Below is a small trained network, with its code and all its weights. Each question gives an input and a class and asks what happens when units are switched off, that is, made to give their printed mean instead of their output.

import numpy as np


def w(rows, s, z=0):
    codes = np.array(rows[::2]) - 128.0
    scale = np.full(codes.shape[1], s)
    scale[-1] = z or s
    return codes * scale


def f(y):
    return y / 2 * (1 + np.tanh(0.7978845608 * (y + 0.044715 * y**3)))


def log_softmax(a):
    a = a - a.max(-1, keepdims=True)
    return a - np.log(np.exp(a).sum(-1, keepdims=True))


def net(x, mask):
    res = np.array(x, float).reshape(1, 3) / 4 @ E
    y = f(res @ A[0][:, :-1].T + A[0][:, -1])
    res = res + np.where(mask, y, B[0][:, -1]) @ B[0][:, :-1]
    return log_softmax(res[-1] @ U[:, :-1].T + U[:, -1])


A, B = {}, {}
E = w([
[117,29,226],'x0',
[229,196,216],'x1',
[2,193,178],'x2',
],0.0091)
A[0] = w([
[124,65,172,96],'neuron 0',
[109,88,85,102],'neuron 1',
[127,142,111,251],'neuron 2',
[152,175,58,100],'neuron 3',
[121,78,167,111],'neuron 4',
[145,203,211,100],'neuron 5',
[118,29,207,102],'neuron 6',
[195,174,22,113],'neuron 7',
[113,88,183,106],'neuron 8',
[157,33,172,112],'neuron 9',
[73,86,58,117],'neuron 10',
[196,92,101,100],'neuron 11',
[66,92,96,97],'neuron 12',
[142,63,71,90],'neuron 13',
[195,63,81,83],'neuron 14',
[4,218,195,64],'neuron 15',
[94,90,86,100],'neuron 16',
[83,124,180,92],'neuron 17',
[83,243,85,113],'neuron 18',
[60,97,105,108],'neuron 19',
[207,196,155,100],'neuron 20',
[160,173,181,103],'neuron 21',
[201,71,80,97],'neuron 22',
[77,101,94,114],'neuron 23',
[193,80,83,121],'neuron 24',
[104,83,71,123],'neuron 25',
[157,179,50,102],'neuron 26',
[53,119,97,111],'neuron 27',
[108,51,48,117],'neuron 28',
[206,129,127,97],'neuron 29',
[194,157,179,92],'neuron 30',
[143,191,191,114],'neuron 31',
[128,177,97,103],'neuron 32',
],0.016,0.018)
B[0] = w([
[109,174,140,151],'neuron 0',
[157,149,107,146],'neuron 1',
[131,51,199,251],'neuron 2',
[88,186,161,165],'neuron 3',
[93,162,141,149],'neuron 4',
[169,146,104,176],'neuron 5',
[94,193,177,181],'neuron 6',
[78,156,139,200],'neuron 7',
[102,156,119,150],'neuron 8',
[70,185,151,179],'neuron 9',
[163,145,147,178],'neuron 10',
[125,120,101,170],'neuron 11',
[164,160,119,155],'neuron 12',
[148,140,79,155],'neuron 13',
[112,101,54,174],'neuron 14',
[82,51,5,199],'neuron 15',
[166,164,126,149],'neuron 16',
[96,151,85,144],'neuron 17',
[80,161,144,198],'neuron 18',
[154,138,116,159],'neuron 19',
[161,138,136,186],'neuron 20',
[168,149,109,160],'neuron 21',
[89,62,44,181],'neuron 22',
[162,142,131,156],'neuron 23',
[101,73,83,184],'neuron 24',
[171,139,142,164],'neuron 25',
[89,200,175,172],'neuron 26',
[166,126,100,167],'neuron 27',
[168,144,141,181],'neuron 28',
[162,131,71,167],'neuron 29',
[163,153,123,170],'neuron 30',
[177,130,106,169],'neuron 31',
[115,171,132,147],'neuron 32',
],0.017,0.018)
U = w([
[79,114,34,253],'0',
[38,233,152,21],'1',
[251,186,98,5],'2',
[116,34,228,229],'3',
],0.014,0.0047)

Each question gives the input, the list of numbers given to net, and the class t.
The units are the neurons (one row each of A and B). Each row of codes is followed by its name. A weight is (code - 128) times the scale printed after its matrix; where a second scale follows, it is the last column's (A, B and U).
mask holds one flag per neuron, in row order. A switched-off neuron (its flag False) gives its mean, the last column of its row in B, instead of its output. The means were averaged over made-up inputs and are rounded, as every weight is.
A unit's drop is (log p(t) with every unit on - log p(t) with that unit switched off) / (log p(t) with every unit on - log p(t) with every unit switched off).
unit that matters most: the unit with the biggest drop
k most important neurons: the k neurons with the biggest drops, biggest first
drop when u is switched off: that unit's drop, to one decimal
input [4,1,-3], class 1: 3 most important neurons -> neuron 9; neuron 15; neuron 6
input [5,5,-6], class 0: most important neuron -> neuron 22
input [7,-7,1], class 1: 4 most important neurons -> neuron 6; neuron 9; neuron 4; neuron 0
input [-6,-8,7], class 2: 2 most important neurons -> neuron 10; neuron 12
input [-6,-7,-5], class 2: 2 most important neurons -> neuron 28; neuron 25
input [-6,-1,-5], class 1: 2 most important neurons -> neuron 26; neuron 15
input [-8,5,-7], class 1: 4 most important neurons -> neuron 26; neuron 7; neuron 3; neuron 15
input [-3,2,0], class 3: 2 most important neurons -> neuron 9; neuron 6
input [8,6,-8], class 0: 3 most important neurons -> neuron 22; neuron 14; neuron 24
input [0,7,6], class 2: 4 most important neurons -> neuron 5; neuron 31; neuron 22; neuron 21
input [3,8,8], class 0: 2 most important neurons -> neuron 15; neuron 17
input [6,-1,7], class 0: drop when neuron 15 is switched off -> 6.6
input [-5,3,8], class 0: drop when neuron 15 is switched off -> 1.9
input [-5,-6,4], class 2: unit that matters most -> neuron 27
input [-8,-7,6], class 1: drop when neuron 18 is switched off -> 3.0
